Below is a small trained network, with its code and all its weights. Each question gives an input and a target symbol and asks what happens when units are switched off, that is, made to give their printed mean instead of their output.

import numpy as np


def w(rows, s, z=0):
    codes = np.array(rows[::2]) - 128.0
    scale = np.full(codes.shape[1], s)
    scale[-1] = z or s
    return codes * scale


def f(y):
    return np.maximum(y, 0)


def softmax(a):
    e = np.exp(a - a.max(-1, keepdims=True))
    return e / e.sum(-1, keepdims=True)


def log_softmax(a):
    a = a - a.max(-1, keepdims=True)
    return a - np.log(np.exp(a).sum(-1, keepdims=True))


def net(x, mask):
    ids = ['αζηθμξπτφω'.index(c) for c in x.split()]
    T = len(ids)
    res = E[ids] + P[:T]
    u = 0
    for l in range(2):
        r = res
        for j in range(2):
            rows = slice(2 * j, 2 * j + 2)
            q, k, v = (r @ M[l][rows].T for M in (Q, K, V))
            z = softmax(np.where(np.tri(T) > 0, q @ k.T / 2**0.5, -1e9)) @ v
            o = O[l][rows]
            res = res + np.where(mask[u + j], z, o[:, -1]) @ o[:, :-1]
        u += 2
        y = f(res @ A[l][:, :-1].T + A[l][:, -1])
        res = res + np.where(mask[u : u + 12], y, B[l][:, -1]) @ B[l][:, :-1]
        u += 12
    return log_softmax(res[-1] @ U[:, :-1].T + U[:, -1])


Q, K, V, O, A, B = {}, {}, {}, {}, {}, {}
E = w([
[151,138,167,133,102,158,124,151],'α',
[138,63,111,121,126,126,143,158],'ζ',
[157,102,121,114,98,167,98,183],'η',
[143,184,132,118,98,173,77,146],'θ',
[61,150,157,86,145,160,109,120],'μ',
[158,146,74,147,38,198,187,155],'ξ',
[120,162,71,102,76,223,119,129],'π',
[163,253,199,146,58,159,214,221],'τ',
[104,138,85,132,152,91,217,106],'φ',
[124,106,190,62,180,32,91,164],'ω',
],0.017)
P = w([
[146,131,138,229,207,78,140,165],'0',
[136,108,181,67,80,171,137,113],'1',
[84,211,67,91,76,102,67,160],'2',
[78,51,144,132,140,134,91,184],'3',
[170,126,202,43,48,135,161,108],'4',
[104,213,22,57,89,71,92,165],'5',
[92,61,160,147,151,141,72,185],'6',
[204,122,191,3,48,111,169,130],'7',
[136,218,5,19,106,51,119,186],'8',
[100,86,163,154,151,129,60,172],'9',
],0.013)
Q[0] = w([
[116,93,138,195,69,112,124,116],'L0H1',
[119,129,128,177,153,117,146,130],'L0H1',
[249,95,254,174,129,151,194,77],'L0H2',
[116,80,165,135,149,202,148,126],'L0H2',
],0.0073)
K[0] = w([
[69,115,178,142,106,138,144,88],'L0H1',
[127,118,153,114,151,182,129,176],'L0H1',
[101,109,189,24,70,86,153,167],'L0H2',
[17,47,147,2,114,136,84,127],'L0H2',
],0.0062)
V[0] = w([
[118,94,74,187,151,164,131,148],'L0H1',
[122,137,93,105,56,60,121,134],'L0H1',
[64,133,123,66,93,95,103,245],'L0H2',
[114,124,125,161,115,110,79,109],'L0H2',
],0.011)
O[0] = w([
[174,125,84,182,113,99,99,76,117],'L0H1',
[108,80,114,27,104,155,106,218,190],'L0H1',
[138,92,90,130,254,206,140,148,255],'L0H2',
[102,175,44,140,122,122,16,204,92],'L0H2',
],0.0086,0.0058)
A[0] = w([
[120,60,206,135,121,157,131,84,112],'L0N1',
[230,85,167,183,102,106,165,146,184],'L0N2',
[159,91,105,125,142,156,148,166,127],'L0N3',
[143,137,155,49,140,175,178,54,124],'L0N4',
[251,58,152,203,145,122,105,88,99],'L0N5',
[78,255,70,130,146,108,112,161,104],'L0N6',
[179,90,128,100,145,60,13,134,133],'L0N7',
[155,112,116,193,159,161,34,78,93],'L0N8',
[126,62,163,175,212,115,161,134,152],'L0N9',
[111,66,154,155,148,44,233,100,116],'L0N10',
[86,149,227,219,144,119,56,72,3],'L0N11',
[122,108,96,118,103,150,70,121,101],'L0N12',
],0.0092,0.0075)
B[0] = w([
[147,101,98,147,156,69,60,169,182],'L0N1',
[90,55,128,125,147,175,150,203,201],'L0N2',
[100,158,123,119,142,135,95,78,254],'L0N3',
[172,91,111,76,87,119,71,38,246],'L0N4',
[77,2,159,195,52,93,140,175,164],'L0N5',
[178,81,105,156,176,92,142,118,238],'L0N6',
[122,175,166,156,204,125,180,92,185],'L0N7',
[183,73,115,185,139,161,50,64,162],'L0N8',
[61,194,182,84,109,128,131,111,234],'L0N9',
[91,118,98,118,184,149,141,48,183],'L0N10',
[67,242,228,174,49,181,207,65,136],'L0N11',
[82,139,186,153,113,83,171,164,185],'L0N12',
],0.0085,0.0066)
Q[1] = w([
[168,172,92,72,111,58,172,174],'L1H1',
[120,243,44,172,173,28,159,221],'L1H1',
[134,45,211,56,113,255,102,53],'L1H2',
[47,102,192,210,81,193,86,97],'L1H2',
],0.0082)
K[1] = w([
[87,155,237,255,142,188,112,136],'L1H1',
[91,77,83,239,88,119,59,61],'L1H1',
[173,153,142,9,154,106,188,168],'L1H2',
[158,109,2,23,116,99,116,114],'L1H2',
],0.0077)
V[1] = w([
[131,140,132,134,92,191,233,161],'L1H1',
[195,175,152,168,162,138,215,58],'L1H1',
[105,84,76,132,156,79,159,77],'L1H2',
[126,147,255,108,225,61,150,156],'L1H2',
],0.0092)
O[1] = w([
[195,100,147,57,185,255,249,172,127],'L1H1',
[196,223,210,169,167,119,130,70,145],'L1H1',
[36,132,131,134,126,212,145,17,255],'L1H2',
[135,75,239,197,124,163,85,97,211],'L1H2',
],0.0095,0.0054)
A[1] = w([
[123,206,131,45,42,67,223,93,102],'L1N1',
[158,104,129,97,179,154,76,210,95],'L1N2',
[137,163,118,144,26,175,64,202,163],'L1N3',
[102,187,83,122,175,193,153,147,171],'L1N4',
[199,166,81,97,131,239,143,156,118],'L1N5',
[86,139,79,66,133,110,27,129,106],'L1N6',
[77,138,131,66,28,57,154,25,224],'L1N7',
[94,125,74,181,151,119,119,255,69],'L1N8',
[92,200,182,67,80,101,120,51,43],'L1N9',
[90,217,140,191,169,176,139,69,207],'L1N10',
[52,152,30,106,151,146,156,131,164],'L1N11',
[150,175,51,121,153,85,120,169,254],'L1N12',
],0.0096,0.0063)
B[1] = w([
[117,149,189,255,72,185,134,124,191],'L1N1',
[168,146,124,150,66,45,205,89,177],'L1N2',
[81,126,111,121,153,13,111,124,158],'L1N3',
[185,23,117,163,150,76,127,215,212],'L1N4',
[95,146,164,102,174,81,155,81,206],'L1N5',
[147,232,86,193,154,139,159,112,210],'L1N6',
[156,138,166,134,189,133,84,229,226],'L1N7',
[236,145,167,142,89,129,99,44,166],'L1N8',
[136,61,53,164,21,137,190,90,187],'L1N9',
[129,168,98,63,127,112,101,171,230],'L1N10',
[104,104,96,125,163,200,137,77,255],'L1N11',
[45,129,148,80,137,65,114,112,200],'L1N12',
],0.0097,0.02)
U = w([
[150,67,119,127,128,42,166,243,128],'α',
[95,124,109,16,160,145,130,212,231],'ζ',
[129,130,65,83,126,95,132,45,92],'η',
[2,170,176,17,110,69,126,144,173],'θ',
[224,171,118,124,161,124,105,150,146],'μ',
[31,103,134,95,78,118,204,111,14],'ξ',
[75,220,144,139,109,146,179,78,82],'π',
[159,115,129,61,127,141,169,83,108],'τ',
[148,135,132,122,60,172,186,180,254],'φ',
[164,93,143,145,126,114,115,116,135],'ω',
],0.0066,0.0047)

Each question gives the input, a string of symbols that net reads in full, and the target symbol t.
The units are the heads (2 rows each of Q, K, V and O) and the neurons (one row each of A and B). Each row of codes is followed by its name. A weight is (code - 128) times the scale printed after its matrix; where a second scale follows, it is the last column's (O, A, B and U).
mask holds one flag per unit, layer by layer, with each layer's heads first. A switched-off unit (its flag False) gives its mean, the last column of its rows in O or B, instead of its output. The means were averaged over made-up inputs and are rounded, as every weight is.
A unit's drop is (log p(t) with every unit on - log p(t) with that unit switched off) / (log p(t) with every unit on - log p(t) with every unit switched off).
The circuit of an input: a set's keep is (log p(t) with only the set's units on - log p(t) with every unit switched off) / (log p(t) with every unit on - log p(t) with every unit switched off). Starting from the 12 units with the biggest drops (on a tie, the unit counted first), units are removed one at a time, each time the one whose removal leaves the highest keep (on an exact tie, the one counted first), for as long as the keep stays at least 0.8.
circuit, biggest first: the units of the circuit, biggest drop first
most important unit: the unit with the biggest drop
k most important neurons: the k neurons with the biggest drops, biggest first
k most important neurons of layer l: the k neurons of layer l with the biggest drops, biggest first
which heads matter: for each layer, one digit per head in row order, 1 if its drop is at least 0.15 and else 0, layers parted by /
input η ω π π φ θ θ, target ζ: 3 most important neurons : (L1N10, L0N4, L1N1)
input π φ π θ φ ω α ζ, target ω: most important neuron of layer 0 : (L0N7)
input π φ π τ η φ π π, target τ: which heads matter : 01 / 10
input ζ α π ζ, target η: 3 most important neurons of layer 1 : (L1N8, L1N7, L1N11)
input π φ π π φ, target φ: 3 most important neurons of layer 1 : (L1N9, L1N7, L1N1)
input π θ α η α, target α: circuit, biggest first : (L1H2, L1N11)
input ω ω ζ π ω η ω π π, target ω: which heads matter : 00 / 01
input ω τ α θ π φ φ ζ, target τ: which heads matter : 00 / 10
input φ π μ π ζ τ π ζ τ, target φ: 2 most important neurons : (L0N10, L1N1)
input μ π π π ζ ζ, target μ: circuit, biggest first : (L0H1, L1H1, L0N11)
input φ ω τ τ ξ ξ α ξ, target τ: circuit, biggest first : (L1H1, L1N5, L0N4)
input η θ π τ π α μ ξ ω ω, target θ: 3 most important neurons : (L0N9, L0N7, L1N4)
input α ζ η, target α: circuit, biggest first : (L1N11, L0N4, L1H2)
input φ π π τ φ φ μ τ π π, target α: which heads matter : 11 / 11
input π τ τ α θ π φ τ φ, target π: circuit, biggest first : (L1N1, L0H1, L1H2, L0N8)
input ζ φ π μ ζ, target ζ: most important unit : L1N7
input τ ω π θ α, target ω: which heads matter : 00 / 11
input π φ θ ζ, target ζ: which heads matter : 00 / 01
input φ π η η α ζ φ τ π, target φ: circuit, biggest first : (L0H2, L1N9, L1N1, L1N7)
input π φ η φ, target ζ: which heads matter : 00 / 00
input η η π π ξ ω ζ, target θ: circuit, biggest first : (L0N9, L1H1)
input φ μ ζ ζ π π α ω, target ω: most important unit : L1H2
input θ π π φ π φ φ π φ ξ, target ζ: 3 most important neurons of layer 0 : (L0N6, L0N3, L0N1)
input φ ω π α π ω, target φ: which heads matter : 11 / 00
input ω θ ξ π φ, target ω: circuit, biggest first : (L1H2, L0N9)
input η η ζ π ξ, target ξ: which heads matter : 00 / 11
input φ φ π α φ α π φ, target φ: 3 most important neurons of layer 1 : (L1N7, L1N1, L1N9)
input α φ ω ζ φ η, target α: most important unit : L0N11
input ζ θ θ α ζ τ, target ζ: 4 most important neurons : (L0N10, L0N5, L1N9, L1N2)
